Below is a small trained network, with its code and all its weights. Each question gives an input and a class and asks what happens when units are switched off, that is, made to give their printed mean instead of their output.

import numpy as np


def w(rows, s, z=0):
    codes = np.array(rows[::2]) - 128.0
    scale = np.full(codes.shape[1], s)
    scale[-1] = z or s
    return codes * scale


def f(y):
    return np.maximum(y, 0)


def log_softmax(a):
    a = a - a.max(-1, keepdims=True)
    return a - np.log(np.exp(a).sum(-1, keepdims=True))


def net(x, mask):
    res = np.array(x, float).reshape(1, 5) / 4 @ E
    y = f(res @ A[0][:, :-1].T + A[0][:, -1])
    res = res + np.where(mask, y, B[0][:, -1]) @ B[0][:, :-1]
    return log_softmax(res[-1] @ U[:, :-1].T + U[:, -1])


A, B = {}, {}
E = w([
[160,133,202,77,1,71,195,143,153,185,131,119],'x0',
[64,107,74,155,167,149,169,115,116,163,156,198],'x1',
[216,246,64,62,174,78,94,118,69,83,126,71],'x2',
[159,117,60,85,53,155,182,49,112,195,67,120],'x3',
[168,119,154,170,67,229,140,162,87,166,188,157],'x4',
],0.0088)
A[0] = w([
[169,145,172,118,80,87,182,116,128,104,128,104,237],'neuron 1',
[155,105,111,119,127,189,201,105,91,144,140,110,19],'neuron 2',
[116,101,122,105,115,80,121,120,157,177,128,141,191],'neuron 3',
[121,111,193,194,138,88,114,168,227,2,195,126,149],'neuron 4',
[97,137,139,173,223,112,52,176,171,77,142,119,192],'neuron 5',
[166,127,170,161,158,113,107,147,126,166,186,153,1],'neuron 6',
[102,116,147,181,97,215,150,185,161,168,192,205,145],'neuron 7',
],0.0091,0.0026)
B[0] = w([
[81,168,141,141,122,143,77,131,152,67,156,121,210],'neuron 1',
[107,94,107,192,97,117,129,98,116,56,98,87,166],'neuron 2',
[54,127,54,145,120,148,182,120,148,145,133,120,175],'neuron 3',
[104,125,101,144,97,109,186,52,91,114,132,92,228],'neuron 4',
[98,171,132,176,113,101,146,119,142,128,164,157,247],'neuron 5',
[141,156,154,161,120,145,116,109,208,127,163,99,157],'neuron 6',
[160,93,179,69,150,191,63,254,141,113,157,196,234],'neuron 7',
],0.012,0.011)
U = w([
[87,100,107,196,119,111,203,2,113,143,99,107,254],'0',
[163,113,190,99,149,157,98,160,194,137,109,157,2],'1',
],0.0083,0.0024)

Each question gives the input, the list of numbers given to net, and the class t.
The units are the neurons (one row each of A and B). Each row of codes is followed by its name. A weight is (code - 128) times the scale printed after its matrix; where a second scale follows, it is the last column's (A, B and U).
mask holds one flag per neuron, in row order. A switched-off neuron (its flag False) gives its mean, the last column of its row in B, instead of its output. The means were averaged over made-up inputs and are rounded, as every weight is.
A unit's drop is (log p(t) with every unit on - log p(t) with that unit switched off) / (log p(t) with every unit on - log p(t) with every unit switched off).
unit that matters most: the unit with the biggest drop
k most important neurons: the k neurons with the biggest drops, biggest first
drop when u is switched off: that unit's drop, to one decimal
input [0,0,-7,5,0], class 1: unit that matters most -> neuron 7
input [-7,-2,-2,-6,4], class 0: 3 most important neurons -> neuron 4; neuron 5; neuron 1
input [-6,7,0,2,0], class 1: 2 most important neurons -> neuron 4; neuron 3
input [0,-7,-1,-4,2], class 0: 2 most important neurons -> neuron 4; neuron 7
input [6,4,-1,0,-2], class 1: 2 most important neurons -> neuron 4; neuron 5
input [-8,0,2,2,7], class 1: 2 most important neurons -> neuron 4; neuron 7
input [-2,-1,7,-7,8], class 0: drop when neuron 4 is switched off -> 0.3
input [6,-1,-4,3,4], class 1: drop when neuron 7 is switched off -> 0.3
input [-3,7,-8,1,4], class 1: drop when neuron 7 is switched off -> 0.4
input [1,8,-3,1,8], class 1: drop when neuron 7 is switched off -> 0.5
